48 -21 18 -13 -35 -52 | -52
21 -17 54 2 1 | 1
0 33 -38 -21 22 -54 -4 | -4
71 46 -67 -1 -51 36 | 36
-68 -3 32 -50 56 11 7 | 7
48 -12 -27 65 -59 70 -47 | -47
-11 67 -48 -72 | -72
25 8 -52 -24 37 | 37
-28 -21 21 57 | 57
-69 -71 -6 25 | 25
---
-36 -51 -7 -12 0 3
-29 -57 8 1 -3 3
-20 -45 -29 -12 3 27
→ -36, 27

27 -36 -11 -8 45 23 -8
-20 -61 11 37 -46 -33 53
19 48 19 57 -2 8 -62
→ 27, -62

54 2 10 50 -3 32 1 → 54, 1

20 12 -22 -13 -33 14
-12 26 17 -54 -34 -9
→ 20, -9

23 -9 15 12 53 -27 → 23, -27

33 3 -9 -54 → 33, -54
---
11 19 -8 -55 -6 30 -> 30
-64 -59 46 23 -32 -5 -> -5
-2 -20 -6 -1 58 1 14 -> 14
17 1 -3 -48 -57 9 -11 -> -11
-65 -39 64 44 -> 44
26 -30 -3 -36 4 51 -> 51
38 4 -65 -3 -> -3
---
[-46 -26  -8  14  57  33] out 33, -46

[-62  30 -31   6] out 6, -62

[-25  31  11   7 -64] out -64, -25

[-51  30   9 -36   8  34] out 34, -51

[  7  19  24  16  53  45 -31] out -31, 7

[[ -6  16   9  45 -24 -13]
 [ -7  17  16  54 -29 -23]] out -13, -7

[[ 49 -37   8   9   1  54  -3]
 [-35  47 -17   0 -58  -3  -7]
 [ 37 -24   5  23   9  34   9]] out -3, 37

[ 30   6 -48   4 -18 -56] out -56, 30

[ 22  58 -25  68 -39   5] out 5, 22

[[-28 -33  33 -24  11  11]
 [ 20  22  65   5 -21 -15]
 [-16 -19 -10 -14  -1  16]] out 11, -16
---
-12 -64 -31 58 -51 -> 58, -12

70 67 63 -50 -> 70, 67

-20 -2 -54 -56 4 -> 4, -2

-4 -36 -3 6 26 -37 -54
-32 -4 3 3 -11 -16 -17
16 -14 -10 -14 -2 43 52
-> 52, 43

28 47 15 -56 -> 47, 28

34 -49 53 -5 -25 62 -> 62, 53

61 13 45 32 -> 61, 45

-43 -71 -2 63
49 42 9 -43
-> 63, 49
---
-55 -60 21 -43 45
-26 14 65 -44 8
41 -17 31 -51 -49
Out: -49

16 -28 -12 14 -8 -14 -38
-24 4 -22 9 -3 12 -11
-22 -29 7 51 40 15 -17
Out: -17

17 23 -9 17
-58 -33 -6 -21
51 -37 -15 7
Out: 7

-3 -10 46 -18 40 -24 -8
18 28 33 -46 0 -33 -22
65 2 18 -62 -59 43 49
Out: 49

-29 -52 2 -15
13 12 -7 38
5 40 -1 30
Out: 30

28 44 -69 -25
37 25 -5 34
-36 16 -10 -53
Out: -53

22 27 48 0
53 -18 -15 21
18 0 55 8
Out: 8

-3 -11 -11 -5
-41 -58 -72 20
23 40 44 40
Out: 40

-12 -35 -35 48 -22 -11 -30
-23 -13 -27 63 -24 -34 -20
3 -45 -29 53 -22 -26 -22
Out: -22
---
array([-32, -56, -19,  21])
-32, 21

array([-26, -29, -34,  20,  69,  17,  -8])
-26, -8

array([ 16, -10,  45, -31, -53,  -6])
16, -6

array([[ 22,   8,  36,  12,  71,  23],
       [-17,   2,  -6,  24, -53,  27],
       [  4,  10, -14, -25, -30, -12]])
22, -12

array([[ -2, -20, -49, -15,   4,  10, -14],
       [ 65, -22, -38, -20,  36,  58,   7]])
-2, 7

array([ -9,   5,  32, -37, -61])
-9, -61

array([[ 26, -39, -11, -61,   2,  -4, -23],
       [-39, -16,  41,  30,  -2, -25, -41]])
26, -41

array([  0, -57,   1,  37,  -5])
0, -5

array([ 68,  27, -57, -13,  11,  -9, -62])
68, -62

array([ 33, -36,  59,  30])
33, 30
---
152  179  234   61  221 value 152
232   37  123  126 value 232
151  201   70  185  239   60 value 151
5  8  8  9  6  2 value 5
3  9  2  7  7  6  7 value 3
90  18   7  28   0 value 90
---
[[ 21  -7  28 -12  23  -9 -21]
 [ -8 -31  24  23   1 -12  25]
 [ 61  15  15 -37  57   4 -72]] -> 28

[[ 19  14 -37  -4]
 [ 27  22 -44  -7]
 [ 71  37 -40  -9]] -> -37

[[ -3  37 -39 -23  20  36  11]
 [  5 -56  58  34 -30 -55 -16]
 [ -4  37 -39 -23  20  36  10]] -> -39

[[ 70   9 -14  -5]
 [ 15  -2   8   1]
 [ 20   0 -19  -5]] -> -14

[[ 48 -33  -4  65  48 -23  10]
 [  5  -7  23  31   9  15  49]
 [ 38 -35 -24  55  34 -29  -2]] -> -4

[[  0  12 -12  -6 -12 -27  14]
 [ 16 -39 -12   4 -16 -10 -19]
 [ 37 -64 -32  15   0   8 -15]] -> -12

[[ -4  32  13  -8   0]
 [ 12  57 -19  17 -28]
 [  4  28 -12  15 -22]] -> 13
---
-6	49	39	-12	-62 -> 39

-51	39	-7	-32	-6
-38	38	-16	-27	22
-41	20	21	-20	-26
-> 21

17	10	-1	-12	-4
59	53	-64	-35	1
-> -64

6	-49	54	-29	9
14	-15	-25	27	-35
-9	-34	-13	-2	13
-> -13

17	37	36	22	-14
30	30	5	64	-11
-18	17	-11	-18	-2
-> -11

68	67	11	-33	-28
60	60	12	-28	-26
-> 12
---
Input:
[[-27, 26, -5, 6, 12, 7],
 [-65, 63, -14, 16, 30, 16]]
Output: 63

Input:
[[4, 13, 8, 7, 2, 71, 6],
 [-3, -2, 7, -18, 0, -42, 0],
 [-7, -14, 18, -21, 12, 4, 3]]
Output: -14

Input:
[[29, -26, 30, -22, 35],
 [-3, 12, 31, -41, -65]]
Output: 12

Input: [-23, -7, -6, 36, 52, 12, -13]
Output: -7

Input: [-27, -61, -14, 22]
Output: -61

Input: [23, 5, -41, 54, -10, 4, 9]
Output: 5

Input: [-14, 5, -25, -68, -28, 16]
Output: 5

Input:
[[26, 24, -28, 46],
 [5, 55, 22, 24]]
Output: 55
